[-116 -349   12  288  320  104   74 -368   57  282 -427 -479 -373 -366
   20  263  -44  -44 -116  300 -250   60  169   -4  -96  258   20   50
 -461  114  180 -103 -316  -78  278   49  441]
U
[-238 -203  211  189  394 -108   44 -458   74  495 -723 -361 -206 -163
   83  296 -341 -148  -22  310   -2   90 -226 -401  -51  277   41  -28
 -764 -251 -136 -140 -227 -247  209 -107  161]
V
[  22 -326  -93  208  263  -22  334  250 -331   68 -112  126 -297 -202
  227  610  108   17   54  214  196 -112 -202   12  -93 -105  193  -42
 -221  -68  594  139   -8 -461  -67  216 -161]
G
[-190  -75  290 -166   79   15   64 -140   43  -33  -63 -353 -235  117
  -24    7 -298  333 -313 -102  -89  177  314 -116 -190    9 -145   94
 -275  129  -34  -33  116   55  169   12   10]
C
[  59   97  343  117  365   80   67 -356  665  -27 -377   71   -8 -711
 -132 -188 -134 -107    1  -52   32   70   99 -216  173  198 -197   -5
 -330   73 -229  -92  144  262   35 -251 -297]
B
[  -4 -450  -42  158  -61  134   83 -127 -191  178 -452   10 -366   70
 -159  223 -354 -154   80  340 -116   60   45  -98 -192  218  177   38
 -654  -48  188 -355 -204  -68   96  -82  582]
D
[ -92 -251  110  337  182 -120   21 -154 -164  -33  -39  -50   31   15
  -83  185  -25  -40   20   90 -414  370 -114 -265 -155  177 -181 -193
 -511   63  172  -90 -118    3   13 -203  323]
B
[ 210 -198 -402  582  -20  117   52 -260  111  190 -334   -6 -292  -76
 -193  285  -18 -171  -88  166  -61  191   12  274 -320  125  166  406
 -696 -105  191 -114   14   96   70   66  636]
F
[ 140 -344 -229  143  233  198  101 -376   27  351 -313  299 -256 -543
 -221  225   28 -159  128  325   -2   33    9  175 -415 -103 -222  108
 -540 -135   76   28 -117  186  115    8  124]
D
[-111 -280 -439  564   52  246  -94 -104  -98  559  151  240 -360  -76
 -101  692   81 -128   86  215 -402  416 -179  393 -363  -44  103  489
 -690  -52  594  -48  -13  -66   96   50  511]
G
[ 103 -108 -166  226   59  223  212   85  230  104  -75  371 -483 -549
 -116  218   44  -35  139   49  270   65  280  394  -74  -64  229  223
 -352  174  467 -121  257   57   22  113  -27]
W
[ 514   34 -174  523  205  335  -94 -147   73 -176  312 -174  235 -743
   89  288 -230  129    2  -63    7  -97   31   48  457  -22 -325  307
 -198 -105  176    5  145  -81   81   12 -464]
F
[-466 -105  -15  123  -60 -302   90 -470   74  116 -380 -341 -255    6
 -139  158 -249  -45   95  327  -51  252  136 -158 -171  -11   83  123
 -712   96  254 -367  -42  101  193  -10  468]
E
[ -29 -575 -234  282  132  -41    2   38 -206  278 -342   69 -439 -121
   17  492  119  -43  221  311  -67  -61  114   92 -231  -58  282   48
 -673 -109  337  -43 -107 -131  132  140  344]
U
[-123 -133   80  -33  244   27   68   -9  152   96  -52 -225 -303 -180
 -213   98  -32  280 -148  -91   33  153  287  225   12   32 -336  168
 -251   68 -175 -233   73  208   13  188 -177]
R
[-308 -127 -212  257   39  106   98  240   87  428  397   65 -343  272
    7  405   76 -106  203  192  -82   -5 -142  182  106  -49  297  331
  -83  -20  449   30  -46 -102 -217   39  -14]
R
[-236 -161 -284  236  -56  174   82  171  337  209  264   27 -450 -233
 -262  233 -146  117  120   61  188  179  186  458 -146 -128  190  192
 -205  171  414  -93  332  186  -28  159  146]
H
[-152 -335 -100  -13   67  195   96 -236  229  195  -70   21 -226 -347
 -206  200 -130 -150  136  396 -263  113   46 -202 -108   99   58  -35
 -292  145  745 -131 -221   51   77 -152  362]
S
[-178 -420  307  134  222   67  198 -231   42  330 -360 -120 -418 -133
  132  211 -311  -25   19  170 -121  -12  238 -164 -130  261  386  -89
 -418   40   14   28 -240 -287  239   29  497]
E
[-483 -296 -259  158  -14 -134  192 -350   16  446 -481 -194 -454  453
 -243  307 -150 -271   -9  513 -156  320  118 -148 -455   44   44  100
 -810 -162  204 -219 -237   81  143 -167  660]
E
[ 142  154 -308  429  139  224  -37 -412  631  224   16   -9 -156 -599
 -127   69   72  -69   87  120  186 -154   82  281   38 -111  -74  242
 -223   62  147   30   57   27  -28  125 -323]
V
[  42  -35 -134  290 -224  -21  -51 -335  298 -124  161  -75  -44 -106
 -233   66  -78  108  134  115 -149  133  248  238 -371 -244 -317  121
 -389   80  181 -172  189  142   59   11   52]
H
[  -7 -401   24  153  521  341  176 -161  123  494 -229  192 -313 -394
   -6  342 -212 -230   53  345  -95   59 -270 -130  -70  165 -214  -40
 -696   39  176   68 -217  -50  193  -51  -24]
E
[ -71 -399 -141  239  198  187  150   24  -61  277 -229 -409 -459 -238
 -105  435 -188   41 -134  167  -83   30  189  103   24  153  131  128
 -470  -91  110 -186  157    5  126   67  234]
D
[  44   68   66  435  165  129  -99 -118  175  217  258  269  -43  -33
  -44  146  -10 -195  146  121 -273  205 -215  -43 -163  -24    5  243
 -326  -76  411  183 -187  -16  -18 -116  111]
C
[-464 -219  250 -208  291 -306  107  335 -440  288 -264   97 -239  202
 -271  121 -225   -7  125  140   63  417  -56 -390  -76  -14  134 -371
 -295 -391  282  -77  -53   80   87 -145  170]
D
[ -32 -299  -99   63  155   86  176 -177   92  162 -434  -93 -247 -242
 -222  198 -331  -32  229  332  175  -31  171 -268 -212 -166  -91  -74
 -741 -421   79 -145 -167  -72  249   58  -83]
B
[  29 -192   79 -209  -67  456  215 -396  510  269   22 -538 -146  -56
 -138  -74 -203 -281   86  401 -130 -336  126 -656  249  331 -104   96
  236 -226  326   71 -186  320  206 -367  -38]
U
[  50 -138 -123  124   16  249  175 -592  551   55 -280 -209 -106 -470
 -272   67 -306 -292  112  297  -67   47  234 -309 -204  -32 -103  -23
 -396 -209  152  -92   84  287  253 -194  229]
U
[-371  -77 -179  334 -175  -41  196 -204  116  108 -178 -177 -279  312
  -47  181  -87 -298  -35  309 -133   58  137   92 -229  -59  272  165
 -489   67  236    8  175  -43  113 -132  487]
B
[ -98  -29  -16  546 -192  143  142 -572  390  188 -483 -206 -529 -237
 -104   16  -49 -127   13  326 -133   -5  316  233 -298  152  296  386
 -388  187  281  -52   12  199  125 -120  627]
W
[-142  -92  -97  -25  231  145   12 -548  404  606 -203 -185 -496 -473
 -138  148 -304 -108  -91  435  -85  107 -104  -99 -203  102    0   46
 -443   56  105  -56 -192  222  319   24  298]
R
[-185 -246  -51 -234  282  124   16 -292  158  326 -336 -270 -257 -203
 -314   34 -385 -229  -98  301 -304  352   16 -394 -145  190 -232 -157
 -500 -192 -118 -319 -156  370  362 -354  305]
E
[-200 -139  192  -12  365   78  129  173  192  280  353  197 -190   56
  -22  297  -38    5   53   47 -193  280 -119 -148 -141  -60 -115    7
 -324  -90  121  203  -27 -107  -37  -64 -268]
V
[-142   74  -19   59  168   68   45 -175  528  281  239  -50  -88   32
 -194  -13   73 -218  183  210  -40   60 -282 -206 -236 -112 -148   33
  -91  -76  298  158  -98  187   37  -66 -248]
R
[ 131  -31  -93  -86  247  148    4    7  285   59   79 -383 -105 -345
  -35   67 -273  256  -45  -67  265  -25  161 -202  319   39 -155   53
   72 -230  -58  -74   13  155  146   69 -436]
W
[ 307  -75  -97  267  159  320 -145 -111  -32  -98  417   -1   89 -808
 -111  394  -35  409  -77 -200 -147  141  269  393  149 -194 -495  384
 -436  209  223 -152  318   36   53  315 -444]
V
[-352 -285   12 -380  111  -25   95 -101  301  120 -206 -126 -413  -95
 -155 -138 -277  115  -17  151  -45   16  335  -73 -177  -88   32   29
 -469  130   42 -113   -2  362  154  -97  222]
S
[-418 -125   28  -94  178  111  180 -332  511  415 -367 -283 -595 -239
 -165  -93 -155  -34  -41  337   37   91  388   10 -219  108  -36   -2
 -485  127  151   -1 -118  261  234 -164  303]
C
[-392 -193  184  -22    1 -350  147   74  203  142 -375 -132 -361  348
 -148  131 -212  172  -10   57  204  160   93 -265 -336   -3  141 -189
 -378 -135  -94 -147  234   75  -29  -54   55]
S
[ -42 -478 -207   13   -8   47   11 -130  -22  109 -327 -300 -232  -65
 -314  125 -329    9   21  268  -30   38  194 -132 -147   58  -56   20
 -504 -136   78 -329   18  297  343 -116  292]
G
[-242 -353  199  -65  421  190  116 -252  459  428 -216 -229 -333   40
   38  141 -274 -180   35  325 -303   42   -7 -414  -76  282  -28  -87
 -483   -6  -90  -61 -500 -117   26 -214  107]
D
[ -39 -157 -368  368  -85  105  182 -295   -5  349  -23 -280 -385 -312
 -121  460  -42 -103  156  566 -231    5  -81  -39 -187  -80  208  331
 -706 -146  899  -57  -17  -82  247  -90  257]
E
[ -92 -248 -133  596  -19  103  209  -50   71  -56   15   -3 -224  196
    1  382    0 -170  -14  254 -182  107   37   65 -227   29  182  211
 -362  120  536  176  -51 -183  -34  -43  464]
R
[-260 -381 -251 -170  -26  112   69 -113  166  345 -260 -568 -587   78
 -300   17 -314  -30  181  535    4 -107  382 -373   -8   26  201   65
 -273 -313  477 -183 -345  360  365 -160  318]
G
[-326  -74    9  -58   25 -154   71  -12  176  -14 -167 -240  -67  586
   40    1 -174  -73 -133  125    9   23 -121 -221 -136  -23  -14    6
 -352   25  -77   48   46  -36   11 -132   35]
D
[-228 -488 -235 -115  154  179   83 -114  429  424 -109 -165 -570 -148
 -400  166 -364  -80  115  416   61  238   62 -183 -252  139  -77  -24
 -509   16  430 -277  -71  524  199 -143  347]
C
[   6 -239  100   35   87  105  -65  -41 -176  -71   28 -173 -160 -221
 -322  161 -465  481 -208 -167 -125  417  508  197  -71  -20 -552  237
 -625  -74 -278 -378  216  269  114    3   11]
H
[-388  -74   18  219  111   26   55  -59  425  459  226 -203 -330  212
  -28  164  -79 -117  122  339 -115  193 -162 -112 -184  161  181 -272
   29  124  290  112 -276 -214   40  -91  184]
G
[-152 -316   11   62  130  -47  126  -33 -173  132 -120 -195 -341 -140
  -23  245 -142   88   90  319 -110  129  128 -135 -169   26   -7 -201
 -389  100  435 -161 -254   20  144   77  326]
C
[-162 -359    5  -18  201 -118 -144 -195 -213   21 -608  -26   73 -197
 -165  164 -126  106   68  145   27  108  138 -133  -72   23 -389  -44
 -794  -78   -8 -343 -271 -134   35   -2   31]
E
[-138  -71  106  116  204   96  118  -96  113  426  125  -46 -296  -71
   88  215 -218  -99   81  264 -257  110 -334 -302 -127   89  121 -109
 -436  -70  468  111 -132 -167  121 -159   78]
B
[ -20  101  -55  270  241  -42  139 -192  187  481  -89 -325 -375 -265
   -1  -21   82  -39    4  353  -17 -106 -283  -63  -70   98  169  -58
 -248  -11  493  215 -192  101  182   21  100]
G
[-250  172 -205  -33  -33   62   22  -23  812  222  169  -11 -333  -49
 -380 -313 -319   25  131  102  308  103  165  161  -17 -124   78   99
   83  -32   19  -30  177  539  -30 -150  -55]
S
[-133 -108  -65  240 -206  -51  -36  116   92   93  221  240 -203  244
  -33  287 -220  168   96  107   16   64  -71  170 -293 -214  202  297
 -225   35  272  -48  107  -78  -84   54   28]
U
[-428 -189  -65   55 -198 -230   27 -319  285  294 -466  -11 -171  721
 -191   46 -227 -393  127  426 -224   68 -124 -423 -554  -48   89  -56
 -694 -266  -54 -210 -206    7   89 -316  434]
F
[-204 -381  111 -492  304  100   24  -32   22  333 -571 -116 -298 -166
 -360   36 -328  -25  -89   52  151  194  325 -261   58  185 -255  -77
 -506 -326 -388 -373    2  348  231  -75   48]
U
[-239  -71  207  287   46 -229   34  122  213   95  -76  -54 -314   56
  -33  -19 -216  156  213   63  -34  204 -173 -207 -119  146  263 -200
 -350   70  259 -148  -81  119  -54  -82  308]
U
[-217 -242  -48 -179  118    4  143 -122  171  205 -426 -414 -321   29
  -38   59 -241   33 -108  145  260 -190  323  -46  -97  -31  113  -41
  -51 -153  -83  -83   38   10  195   31  -18]
C
[-391 -120  -35  114  133 -165   67 -166  317  315 -303  -70 -363  -21
  -19  138  -25 -185  227  392   78   39   -4  -86 -133  -37  382  108
 -487  -42  426   59 -200  -95   75  -20  284]
W
[-319 -308 -109 -413  -24  119  -38   52  228  456  -26  -54 -333  191
 -272   30 -341 -151  166  316 -112  104   53 -310 -254  -17  181 -130
 -165 -243  182 -168 -226  225  245 -132  317]
D
[  24 -525   45 -181  361  420  122   41  314  252  194 -258 -486 -225
 -319   80 -429   54   16  203 -289  159  389 -225 -103   84 -324 -281
 -209 -151  154  -43  -61  461  220 -225   89]
C
[-194    6  253  249  191 -345   82   62    1  -23 -147  109  -97  -83
  -79  111  -44  132  106   43  -41  380 -159  -94 -144   25   19 -170
 -416   77  320 -154    8  -70  -43  -35   26]
B
[-444 -131   36   31  201 -174   12 -175  256  177 -173 -336 -125   29
 -248   94 -289 -138  -42  166  -15  260  -58 -350   69  139   89  -90
 -289  -34  139 -206  121  223   46 -220  196]
C
[-427 -646  -39 -364  255 -135  155 -249  -30  314 -500 -520 -488   48
 -147  307 -375   41 -208  349  -51  189  256 -194 -199  169  -46 -101
 -722   59 -225 -341  -20   97  381   -4  396]
E
[-200  128  312  397  314 -285  216  314   13 -141  -35  497  133  251
  210   75  256 -169  113 -241  219   18 -241   -4   61  -62  159 -235
  118  -46  -25  321   52 -436 -350   59 -288]
V
[ -11  188  -53  329  209  204   42  198  383   15  208  510 -156  -44
  -85  -42   74 -319   18 -136   16  201  -64  226  -29   -5  225   10
  223   45   54  158   35  -27 -207 -117    8]
C
[-214 -146   36   58  224 -208  107   24 -209  365 -149 -173 -242 -211
  161  528  175  148  -29  225   57  -36 -390  -78  -37   21  101   64
 -284  -31  463   27   63 -320  -22  182 -251]
B
[-273 -420  -35  -73  245  127  189   29  233  332   56  -88 -364   69
 -129  203 -192  -56   92  318  -92  118   89 -145 -239  -18  -12 -274
 -286    7  294   86 -110   -7  136 -103   63]
W
[  76 -355   46  245   45  217   58 -208  161   18  289 -290  -26  -16
  -77  459 -235  217 -103   54 -371  304  -22 -223 -143  176 -388  -23
 -240   84  333 -110  150  -57   76 -139  -29]
U
[  68 -145 -236  549   26   20  102 -324  -76  -35 -332 -152 -202 -575
   87  479   40  176 -147   98  -13   18   27  388  -52   16  121  356
 -560  385  404 -258  162 -158  -12  321  236]
U
[ -83 -247 -442  356   75  255   27 -290  362  182  246 -116 -265 -398
 -302  284  -18 -134  116  360 -241  204  116  132 -189  -82 -193  156
 -329  205  589 -134   35  330   91 -170  118]
D
[ -50 -353 -202  330  188   77   95 -250   -8  268   19  162 -295 -295
 -199  372 -147  -94   81  321  -95  282 -194   88 -342   -8  -99   61
 -624  100  340  -30  -10  108   77   25  345]
S
[-502 -263 -227 -319   55   17  -26   18  207  401 -309  317 -398  328
 -452  -80 -203 -383   95  329 -113  367  242  -14 -435 -131  149   52
 -489 -276  -75 -117 -254  417  141 -253  652]
U
[ -82 -186 -239  -97  217  158   12  230  117  137  290 -119 -122   54
 -293  135 -293  -31  -66  -31   11  240   90  -12   60  -85 -151   47
   -3 -329 -105  -94  196  309  100 -142 -148]
W
[-408 -332 -375  183 -147  -76   25  242 -229  261    1 -119 -390  565
 -138  507  -92   43  -88  215 -151  328   20  168 -275    5  103  188
 -467   23  392 -309  -27  -44  -20   64  510]
E
[-206 -489    6  218  198  -37  127 -297 -139  161 -503 -299 -246 -193
 -118  595 -212  123 -186  160  -91  259  290    4 -284   65 -128   42
 -784  -43  -98 -278  119 -279  218   75  201]
R
[ 145  -74 -269  431  -13   80  -12 -309   28  184  -94 -156 -185 -194
   -8  146  259  -62   79  327 -184 -108 -110  177 -348  -81  -59  364
 -469   34  498  117 -167  -12  239   13  122]
S
[-258 -437   59  -34  183 -138  122 -475  305   57 -584 -136  -46 -115
 -304   69 -279  -12   29  237  113   97  424 -112 -361 -132 -383  -97
 -629  -88 -308 -120   74  270  194 -115   83]
R
[-278 -274 -578 -139  -90 -102  -12  511  468  155   71   49 -434  186
 -295  -36  -39  -11  289  242  494  -67  199  358 -170 -236  295   -8
  124  -37  315 -190  -30  377  -69   90   85]
B
[-289 -511  -10 -140  126   77   88  217 -286  365 -130 -400 -534  234
 -135  282 -246  243   76  307  -57  115  223 -169 -174   53 -145  -66
 -442 -287  351  -71 -307   32  302   73  267]
E
